111 140 132  97  98
139  84 149 126 161
118  83 134 130 135
=>
140 132
 84 149

139  29  49 122 132
 52 138 122  60  99
 71 136 105  68  98
 92 141 145 103  75
140  60  77 133  94
=>
 29  49
138 122

 41  75  95  35
 99  51 147  33
 22  54  60  23
132  58 158  49
=>
 75  95
 51 147

124 110  83  83 127
 32  67 127 116  18
132 170 119 142 145
=>
110  83
 67 127

119  80  77  85
 62  81  83  58
125 137 135 152
 59  93 102  83
 44  71  64  21
=>
80 77
81 83

164  98  37
103 115  93
=>
 98  37
115  93
---
139 103  89 102  70  86  84  71 119 111  87  87  41 103 107 119
131  90  47  82 130  70 118 103 100 132  92  80  53  89 106 141
 69 102  80  64 100 112 108 100 121 122 107  62 105  80  93  87
 81 100  94 100  60  98  85 104 119 100 105 101 128  42 108  70
=>
131  90  47  82 130  70 118 103 100 132  92  80  53  89 106 141
 81 100  94 100  60  98  85 104 119 100 105 101 128  42 108  70

 82  96 100  92  82 121  97  99 100 108  90
 92 100  94 103 100 102 103 102 110  96  95
145 117 155 131 173  39 104 122 133  94 119
=>
 92 100  94 103 100 102 103 102 110  96  95

164 165
 45 171
177  85
 56  22
=>
 45 171
 56  22

122 105  54 121  28
100 132 102  71 106
124 120 149  85 118
 67  81 105 139 107
115  84  56 117  91
104  95  98  78 118
119 114  66 102  44
124  96 135 123  70
 59 111 110 111  80
103  87  50 122  20
 96  93 128 106 127
 92  91 135  68 103
=>
100 132 102  71 106
 67  81 105 139 107
104  95  98  78 118
124  96 135 123  70
103  87  50 122  20
 92  91 135  68 103

 94  91 116 111 132 117  87 133
 49  79 108  84 122  92 110 105
 70  89 105 141 165  99  77 155
119 120  95 117 120  81 122 133
122 101 108 106 117  54 110 115
 60  77 119 106 115  95 117 123
=>
 49  79 108  84 122  92 110 105
119 120  95 117 120  81 122 133
 60  77 119 106 115  95 117 123

104  99 103  92  94  84 100  92  44 108  77
116 100  95 122  94 141 119  82  78  77 111
 96 113 106 122  90 111  93 100 181  57  74
105 101  94 114 157  81  80 105 121 104  63
 99  93  92  94  76 121 109 112 110  81  68
107  89  98 105  84  99  96  95 134 139 102
=>
116 100  95 122  94 141 119  82  78  77 111
105 101  94 114 157  81  80 105 121 104  63
107  89  98 105  84  99  96  95 134 139 102

149 157 104 102 117
108  79  98 161  96
133 156 140 130 129
 48 157  39  51 149
 43  57 103  82  49
 66 137 106 105 127
 97 114  99 158  74
 62  84  88  56 142
152 119 100  97 138
 74 148 133 125  76
=>
108  79  98 161  96
 48 157  39  51 149
 66 137 106 105 127
 62  84  88  56 142
 74 148 133 125  76

105 101  98 100  97  98  98  95  95  96  97  94 102
 92  96 103 103 100 102 100 111 101 110 101  98 103
106  87 108  86 106  99 102  93  96  23  95 101 102
105  99 100 100 101  96  99 101 114  94 101  98 104
101  96  99  90 101  91 107  99  94  40  99 104 104
103 100 100  95 109 103 102  94 105  71  94  95 103
101  96 107  94 110 102 113 106  94  66 103  94  98
=>
 92  96 103 103 100 102 100 111 101 110 101  98 103
105  99 100 100 101  96  99 101 114  94 101  98 104
103 100 100  95 109 103 102  94 105  71  94  95 103
---
 96  86 113 171 105
 60  81  99 140  85
156 178  58  31 160
 86 107  68 170 117
=>
 81  99
178  58

 85 179  64  18
106 109 107 143
134 178 152 145
=>
109 107
178 152

112 106 126
 85  96 107
129 120 173
106 115  58
=>
 96 107
120 173

 77 166  93
 64 146 105
130 146  55
 64 146 105
 64  66 143
=>
146 105
146  55

 71  71 173
131 138 124
 73  87 131
136 150  49
132 180 135
=>
138 124
 87 131

 88  45 166 103
119  53  69 145
 98 114 180 126
 93 136 144 130
123  82 144 129
=>
 53  69
114 180

167  90  64 112  94
 91  71  89 122  84
 73  95  90 109  64
175  85  89 111  80
103  61  76 146  89
=>
71 89
95 90
---
 86 141  64
 35 131 135
138  40 144
=>
 64 131 138

 91  52  70 129
 72  32  35 121
=>
129  35

131  29 104 171
127 129 157 140
 63  80 135 147
=>
171 157  80

 71  82  80
 93  96  97
146 178  65
=>
 80  96 146

 76  80
152  36
 71 121
 66 165
=>
 80 152

131 118  41
 96 107 132
156  33 178
=>
 41 107 156
---
 50  72  77  91  62 150  78 160
106 109 107 109  93 105  89  94
=>
106 109 107 109  93 105  89  94

 51 101  72  60 105  97
133 121 120  87  67 101
 94  76  96 127 128 115
177 105 145 142  85 108
167 129 148  67  58 116
172 137 148  75  58 106
=>
133 121 120  87  67 101
177 105 145 142  85 108
172 137 148  75  58 106

144 121 151
143 115 158
142 107 163
=>
143 115 158

 85  63 134  52 151  95 163 118  49  40 147 112  81
 55  78 149  41 159 110 152  87  63  46 123 129  99
159  59  77 151  94  47 110 146  92 129 128  61  43
 83 157  73 101  47 144  42  69 141 120  52 112 158
 88 157  71 100  47 140  43  69 141 119  57 109 158
145  97  60 160  78  45  92 125 132 157 107  46  61
162  46  91 141 104  59 118 160  65 102 141  75  41
=>
 55  78 149  41 159 110 152  87  63  46 123 129  99
 83 157  73 101  47 144  42  69 141 120  52 112 158
145  97  60 160  78  45  92 125 132 157 107  46  61

120 112 143  91 153
171  87 167 124 167
 24 145  20  38  65
 94  70 136  42 124
162 135 174 112 180
123  64  94  39 108
=>
171  87 167 124 167
 94  70 136  42 124
123  64  94  39 108

149 144 164 108 147 117
123  76  20  67  82 113
149  98  95 109  95 138
128 137 118  88 111  61
162  98 132 117  91 105
135  50  25 112  64  82
 86 141  44  68 109  57
100  59 135 145  63 135
 45 123 176  70  98 120
 27 143 151  81 141 106
=>
123  76  20  67  82 113
128 137 118  88 111  61
135  50  25 112  64  82
100  59 135 145  63 135
 27 143 151  81 141 106

105  90  89 110
 73 113  67 106
 61 125  42 124
121  74  96 112
 98 102  94 102
 64 121  48 117
 99 102  97 103
=>
 73 113  67 106
121  74  96 112
 64 121  48 117
---
 50 150  64  48
 95  89  40  93
106 100 104 105
122  73 131 123
 91 103  56  87
 94  89  52  93
=>
 64  48  50 150
 40  93  95  89
104 105 106 100
131 123 122  73
 56  87  91 103
 52  93  94  89

109  79  39  62  78  83 166
 42 118 152 165  95 123  98
 39  95  45 157 123  84  99
 81 131 173 113  49 124 121
 86  63 157 105 118 145 156
153 130  76  46  60  69  75
165 110 149  51  96 109  65
 62 109 142 116  57 125 167
=>
 83 166 109  79  39  62  78
123  98  42 118 152 165  95
 84  99  39  95  45 157 123
124 121  81 131 173 113  49
145 156  86  63 157 105 118
 69  75 153 130  76  46  60
109  65 165 110 149  51  96
125 167  62 109 142 116  57

 99 110  68  99  67 100 101 102 102  88 114 102 101  99 102 102
108 110  48 105  19 106 103 108 113  84 124 109 107  95 116 112
 97 108  62 103  61 100 103 102 103  85 115 102 100  91 103 105
=>
102 102  99 110  68  99  67 100 101 102 102  88 114 102 101  99
116 112 108 110  48 105  19 106 103 108 113  84 124 109 107  95
103 105  97 108  62 103  61 100 103 102 103  85 115 102 100  91

163 105 149  94 134 152  78  55 110 143
149  59 139  89 137 137  94 117  53 129
175  83 160  90 149 158  73  74  70 144
=>
110 143 163 105 149  94 134 152  78  55
 53 129 149  59 139  89 137 137  94 117
 70 144 175  83 160  90 149 158  73  74

 60 132 115 109  62  93 113  46 121
127  92  81  84  89  49  86 132  77
 30  94 103 116 122 130 123  51  70
=>
 46 121  60 132 115 109  62  93 113
132  77 127  92  81  84  89  49  86
 51  70  30  94 103 116 122 130 123

 42 116 118  93  91  77
 86 136 129  73 109  67
 63  89 123  71  94  66
 80  99  89 121 115  86
 58  64 109  75 115 109
126  74  92  94 119 124
110 178 127 108  85  81
 62 170  93 107  76  81
 91  59 109  78 120 102
 88 138 119 113  82  89
174 123  77 135  63 133
=>
 91  77  42 116 118  93
109  67  86 136 129  73
 94  66  63  89 123  71
115  86  80  99  89 121
115 109  58  64 109  75
119 124 126  74  92  94
 85  81 110 178 127 108
 76  81  62 170  93 107
120 102  91  59 109  78
 82  89  88 138 119 113
 63 133 174 123  77 135

 83  79  81  85
 38  91 133 111
 72  86  88 129
167 103 100 158
=>
 81  85  83  79
133 111  38  91
 88 129  72  86
100 158 167 103

 30 110 135  89  50 116
 83  85 122 116  87 127
 88  36 151 101  44  81
119  90 126  99 123  70
103 105 165  55  66 154
=>
 50 116  30 110 135  89
 87 127  83  85 122 116
 44  81  88  36 151 101
123  70 119  90 126  99
 66 154 103 105 165  55
